[[107, 149, 156, 81, -184, 89, -54],
[-169, -241, -259, -175, 254, 205, 201],
[-134, -69, 32, 96, -45, 166, -107],
[-249, -337, -335, -183, 362, 160, 205],
[-176, -92, -159, -70, 47, 150, 79],
[-411, -410, -422, -174, 304, 387, 221],
[-188, -263, -240, -90, 313, 11, 132],
[-8, 80, 192, 189, -205, 136, -174],
[-228, -345, -324, -177, 417, 51, 190]]
->
[[-54, 201, -107, 205, 79, 221, 132, -174, 190],
[89, 205, 166, 160, 150, 387, 11, 136, 51],
[-184, 254, -45, 362, 47, 304, 313, -205, 417],
[81, -175, 96, -183, -70, -174, -90, 189, -177],
[156, -259, 32, -335, -159, -422, -240, 192, -324],
[149, -241, -69, -337, -92, -410, -263, 80, -345],
[107, -169, -134, -249, -176, -411, -188, -8, -228]]

[[-169, 124, -357, -211, -96, 325, -175, -78, -28],
[-81, 167, 123, 81, 72, -528, 118, -99, -45],
[-53, 89, 65, 42, 52, -496, -64, -311, 52],
[-7, 20, 204, 118, 228, 421, 10, 288, 38]]
->
[[-28, -45, 52, 38],
[-78, -99, -311, 288],
[-175, 118, -64, 10],
[325, -528, -496, 421],
[-96, 72, 52, 228],
[-211, 81, 42, 118],
[-357, 123, 65, 204],
[124, 167, 89, 20],
[-169, -81, -53, -7]]

[[16, 125, -203, 164, -196, -74],
[-189, -257, 42, -23, -181, 238],
[24, 138, 120, 46, 53, -19],
[-175, -191, -142, 194, -420, 211],
[99, 200, 136, -25, 217, -151]]
->
[[-74, 238, -19, 211, -151],
[-196, -181, 53, -420, 217],
[164, -23, 46, 194, -25],
[-203, 42, 120, -142, 136],
[125, -257, 138, -191, 200],
[16, -189, 24, -175, 99]]

[[-101, -4, -162, -74, 1, 34, 84, 150, 102, 230, 4, -24, -106, -5, -21],
[508, 5, 87, 143, -1, -125, -16, -52, -62, -106, -11, -36, 2, 1, 29],
[82, 7, 144, 100, 5, 76, -49, -50, -41, -125, -2, -32, -304, -8, 4],
[-338, -7, -37, 16, 2, 233, 86, 76, 153, 71, -6, -14, -67, -9, -11],
[-418, -1, 9, 79, 8, 179, 49, 113, -1, -180, -2, -14, -104, -6, -48]]
->
[[-21, 29, 4, -11, -48],
[-5, 1, -8, -9, -6],
[-106, 2, -304, -67, -104],
[-24, -36, -32, -14, -14],
[4, -11, -2, -6, -2],
[230, -106, -125, 71, -180],
[102, -62, -41, 153, -1],
[150, -52, -50, 76, 113],
[84, -16, -49, 86, 49],
[34, -125, 76, 233, 179],
[1, -1, 5, 2, 8],
[-74, 143, 100, 16, 79],
[-162, 87, 144, -37, 9],
[-4, 5, 7, -7, -1],
[-101, 508, 82, -338, -418]]

[[283, 123, 377, 117, 12],
[138, 151, -22, -152, 348],
[291, 142, 363, 86, 70],
[-103, -101, -10, 90, -217],
[93, 58, 92, 5, 62],
[265, 187, 212, -42, 258],
[-192, -207, 34, 203, -476],
[290, 176, 275, 12, 200]]
->
[[12, 348, 70, -217, 62, 258, -476, 200],
[117, -152, 86, 90, 5, -42, 203, 12],
[377, -22, 363, -10, 92, 212, 34, 275],
[123, 151, 142, -101, 58, 187, -207, 176],
[283, 138, 291, -103, 93, 265, -192, 290]]

[[89, -54],
[-22, 15],
[-494, 316]]
->
[[-54, 15, 316],
[89, -22, -494]]

[[511, 0, 223],
[480, -267, 26],
[207, -169, 477],
[483, -254, -132],
[444, -40, 325],
[64, 549, -15],
[250, -124, 479],
[-43, 490, 261],
[439, -322, 69],
[-63, 547, -36],
[345, 164, 390],
[227, 228, -438]]
->
[[223, 26, 477, -132, 325, -15, 479, 261, 69, -36, 390, -438],
[0, -267, -169, -254, -40, 549, -124, 490, -322, 547, 164, 228],
[511, 480, 207, 483, 444, 64, 250, -43, 439, -63, 345, 227]]
---
[[57, -138, -35, -25],
[24, -526, 111, -20]]
->
[-25, 111]

[[217, 21],
[473, 9]]
->
[21, 473]

[[75, 193],
[475, 87],
[-300, 326]]
->
[193, 475]

[[-302, 420, -353, -327, 334],
[474, 115, 175, 431, 423],
[-280, 241, -289, 48, 485]]
->
[334, 431, -289]

[[99, 348, -537],
[-417, -540, 306],
[409, 501, -232]]
->
[-537, -540, 409]

[[-464, -361, -356],
[-379, -262, 475]]
->
[-356, -262]

[[236, 21],
[397, -4],
[-146, 29],
[241, -416],
[-410, 314]]
->
[21, 397]
---
[[-58, -23, -25, 157, 54, 100, -136, 94, -73, -196],
[75, 32, 38, -38, -68, 271, 40, 136, 39, 168],
[9, -76, -61, -160, -30, -77, 141, -230, -37, 149],
[112, 75, 145, -148, 9, 45, -25, 249, 102, -134],
[53, -55, 29, -53, 47, -1, 48, -144, 103, 412],
[71, 46, 44, -44, -43, 268, -50, -152, 37, -4],
[-64, -4, -59, -101, -32, -14, 120, -16, 127, -14]]
->
[[-64, -4, -59, -101, -32, -14, 120, -16, 127, -14],
[-58, -23, -25, 157, 54, 100, -136, 94, -73, -196],
[9, -76, -61, -160, -30, -77, 141, -230, -37, 149],
[53, -55, 29, -53, 47, -1, 48, -144, 103, 412],
[71, 46, 44, -44, -43, 268, -50, -152, 37, -4],
[75, 32, 38, -38, -68, 271, 40, 136, 39, 168],
[112, 75, 145, -148, 9, 45, -25, 249, 102, -134]]

[[247, 83, 87, 36, -365, 93, -166, 252, 14, 29],
[130, -150, -497, -341, -262, 2, 21, 24, -26, -11]]
->
[[130, -150, -497, -341, -262, 2, 21, 24, -26, -11],
[247, 83, 87, 36, -365, 93, -166, 252, 14, 29]]

[[-302, -358],
[411, 493],
[-78, -42],
[38, 60],
[-213, -244],
[283, 347]]
->
[[-302, -358],
[-213, -244],
[-78, -42],
[38, 60],
[283, 347],
[411, 493]]

[[35, -31, 3, 11, -20],
[381, -272, -248, 258, 360],
[15, -23, -11, -2, -37],
[297, -215, -205, 192, 303],
[-319, 293, 169, -458, -397],
[130, -258, -143, 196, 140]]
->
[[-319, 293, 169, -458, -397],
[15, -23, -11, -2, -37],
[35, -31, 3, 11, -20],
[130, -258, -143, 196, 140],
[297, -215, -205, 192, 303],
[381, -272, -248, 258, 360]]

[[-480, 336, -212, -256],
[-489, 401, -288, -413],
[-424, 436, -390, -498]]
->
[[-489, 401, -288, -413],
[-480, 336, -212, -256],
[-424, 436, -390, -498]]

[[-6, 4, -122, -3, 7, 29, 364, 402, 318, 219, 336, 2, -20],
[-1, -5, 388, 2, -15, -28, -378, -372, -115, 21, 50, -25, 18],
[-2, 4, -90, -3, 5, 20, 238, 263, 172, 116, 121, -2, -14],
[1, 6, -247, -3, 9, 25, 317, 323, 125, 35, -29, 9, -17],
[-3, 6, -337, -3, 14, 34, 446, 463, 240, 96, 141, 19, -22]]
->
[[-6, 4, -122, -3, 7, 29, 364, 402, 318, 219, 336, 2, -20],
[-3, 6, -337, -3, 14, 34, 446, 463, 240, 96, 141, 19, -22],
[-2, 4, -90, -3, 5, 20, 238, 263, 172, 116, 121, -2, -14],
[-1, -5, 388, 2, -15, -28, -378, -372, -115, 21, 50, -25, 18],
[1, 6, -247, -3, 9, 25, 317, 323, 125, 35, -29, 9, -17]]
